Below are the code and all the weights of a small trained network. Each question names an input and a target symbol and asks about switching units off, where a switched-off unit gives its printed mean instead of its output.

import numpy as np


def w(rows, s, z=0):
    codes = np.array(rows[::2]) - 128.0
    scale = np.full(codes.shape[1], s)
    scale[-1] = z or s
    return codes * scale


def norm(h):
    return h / np.sqrt((h * h).mean(-1, keepdims=True) + 1e-5)


def f(y):
    return np.maximum(y, 0)


def softmax(a):
    e = np.exp(a - a.max(-1, keepdims=True))
    return e / e.sum(-1, keepdims=True)


def log_softmax(a):
    a = a - a.max(-1, keepdims=True)
    return a - np.log(np.exp(a).sum(-1, keepdims=True))


def net(x, mask):
    ids = ['βεζξφψω'.index(c) for c in x.split()]
    T = len(ids)
    res = E[ids] + P[:T]
    r = norm(res)
    for j in range(2):
        rows = slice(3 * j, 3 * j + 3)
        q, k, v = (r @ M[0][rows].T for M in (Q, K, V))
        z = softmax(np.where(np.tri(T) > 0, q @ k.T / 3**0.5, -1e9)) @ v
        o = O[0][rows]
        res = res + np.where(mask[j], z, o[:, -1]) @ o[:, :-1]
    y = f(norm(res) @ A[0][:, :-1].T + A[0][:, -1])
    res = res + np.where(mask[2:6], y, B[0][:, -1]) @ B[0][:, :-1]
    return log_softmax(norm(res)[-1] @ U[:, :-1].T + U[:, -1])


Q, K, V, O, A, B = {}, {}, {}, {}, {}, {}
E = w([
[163,87,64],'β',
[90,160,164],'ε',
[130,89,152],'ζ',
[160,89,70],'ξ',
[176,168,171],'φ',
[73,255,143],'ψ',
[85,164,169],'ω',
],0.0061)
P = w([
[159,204,83],'0',
[93,101,204],'1',
[119,116,29],'2',
[93,117,214],'3',
[68,113,41],'4',
[93,130,220],'5',
[49,102,49],'6',
[93,141,230],'7',
[19,75,16],'8',
[95,149,244],'9',
[10,74,17],'10',
[103,156,247],'11',
[2,74,20],'12',
[104,158,251],'13',
],0.0031)
Q[0] = w([
[57,155,134],'h1',
[106,251,205],'h1',
[144,96,86],'h1',
[114,115,143],'h2',
[122,139,147],'h2',
[145,116,157],'h2',
],0.013)
K[0] = w([
[191,157,140],'h1',
[141,254,214],'h1',
[91,79,38],'h1',
[121,143,108],'h2',
[108,117,107],'h2',
[88,146,126],'h2',
],0.0094)
V[0] = w([
[134,144,111],'h1',
[14,136,124],'h1',
[69,36,27],'h1',
[150,103,223],'h2',
[119,168,84],'h2',
[74,2,190],'h2',
],0.0038)
O[0] = w([
[131,123,128,130],'h1',
[52,88,147,163],'h1',
[93,191,194,252],'h1',
[98,111,174,28],'h2',
[165,151,104,157],'h2',
[110,2,142,196],'h2',
],0.0046,0.00045)
A[0] = w([
[43,119,119,83],'n1',
[63,178,128,128],'n2',
[153,205,165,105],'n3',
[143,232,3,2],'n4',
],0.0065,0.0055)
B[0] = w([
[195,170,28,224],'n1',
[179,101,96,252],'n2',
[126,152,191,185],'n3',
[186,18,2,187],'n4',
],0.0064,0.0022)
U = w([
[233,149,36,194],'β',
[51,63,18,187],'ε',
[56,19,197,164],'ζ',
[172,79,130,1],'ξ',
[198,177,198,135],'φ',
[108,247,157,200],'ψ',
[30,148,114,42],'ω',
],0.013,0.0061)

Each question gives the input, a string of symbols that net reads in full, and the target symbol t.
The units are the heads (3 rows each of Q, K, V and O) and the neurons (one row each of A and B). Each row of codes is followed by its name. A weight is (code - 128) times the scale printed after its matrix; where a second scale follows, it is the last column's (O, A, B and U).
mask holds one flag per unit, heads first, then neurons. A switched-off unit (its flag False) gives its mean, the last column of its rows in O or B, instead of its output. The means were averaged over made-up inputs and are rounded, as every weight is.
A unit's drop is (log p(t) with every unit on - log p(t) with that unit switched off) / (log p(t) with every unit on - log p(t) with every unit switched off).
The circuit of an input: a set's keep is (log p(t) with only the set's units on - log p(t) with every unit switched off) / (log p(t) with every unit on - log p(t) with every unit switched off). Starting from all 6 units, units are removed one at a time, each time the one whose removal leaves the highest keep (on an exact tie, the one counted first), for as long as the keep stays at least 0.8.
units of the circuit, in order: the units of the circuit, biggest drop first
most important unit: the unit with the biggest drop
k most important neurons: the k neurons with the biggest drops, biggest first
which heads matter: for each layer, one digit per head in row order, 1 if its drop is at least 0.15 and else 0, layers parted by /
drop of u: that unit's drop, to one decimal
input ζ ψ ξ ξ, target ψ: 3 most important neurons	(n4, n2, n3)
input ζ ξ φ β ζ ξ φ ε ψ β, target ψ: which heads matter	10
input ε φ φ ψ φ β ξ ξ ζ, target β: units of the circuit, in order	(n1, h1, h2)
input ψ β ψ, target ε: units of the circuit, in order	(n4)
input ξ ψ β φ ω β, target φ: which heads matter	10
input ζ ψ ζ ω ξ β, target ζ: which heads matter	11
input ζ φ ε β ξ β ω β ζ β ω ε, target ζ: units of the circuit, in order	(h1, n1)
input ξ φ β ω, target φ: 2 most important neurons	(n4, n2)
input ε β ξ β ψ ε ζ, target β: units of the circuit, in order	(n1, h1)
input φ ξ ψ ψ ω β, target ψ: units of the circuit, in order	(h1, h2, n4, n3)
input ζ ψ β ε ω, target β: which heads matter	00
input ε ξ φ φ φ β ω ε φ, target ε: which heads matter	10
input ε ψ β ξ ζ ω ζ ω, target ζ: which heads matter	11
input ω ζ φ β β ε ω β β φ β ξ, target φ: most important unit	h1
input φ ξ ε ξ ξ ω, target φ: units of the circuit, in order	(h1, n4)
input β β β ε, target ε: which heads matter	11
input φ ξ β ξ, target φ: 2 most important neurons	(n4, n1)
input ζ β ζ ξ ξ φ ξ ω β ω φ, target ε: 2 most important neurons	(n1, n2)
input β ζ φ β φ φ β ψ ε, target β: 2 most important neurons	(n1, n2)
input ζ ω ζ φ ζ φ ε, target β: units of the circuit, in order	(n1)
input ζ ζ φ ε ξ β φ ξ ψ, target β: drop of n1	0.1
input φ ψ β ψ φ ξ ω β, target φ: drop of h1	0.9
input ζ ζ ζ β ω, target β: drop of h1	0.2
input ζ ζ ε β ε ε, target ζ: drop of h2	0.6
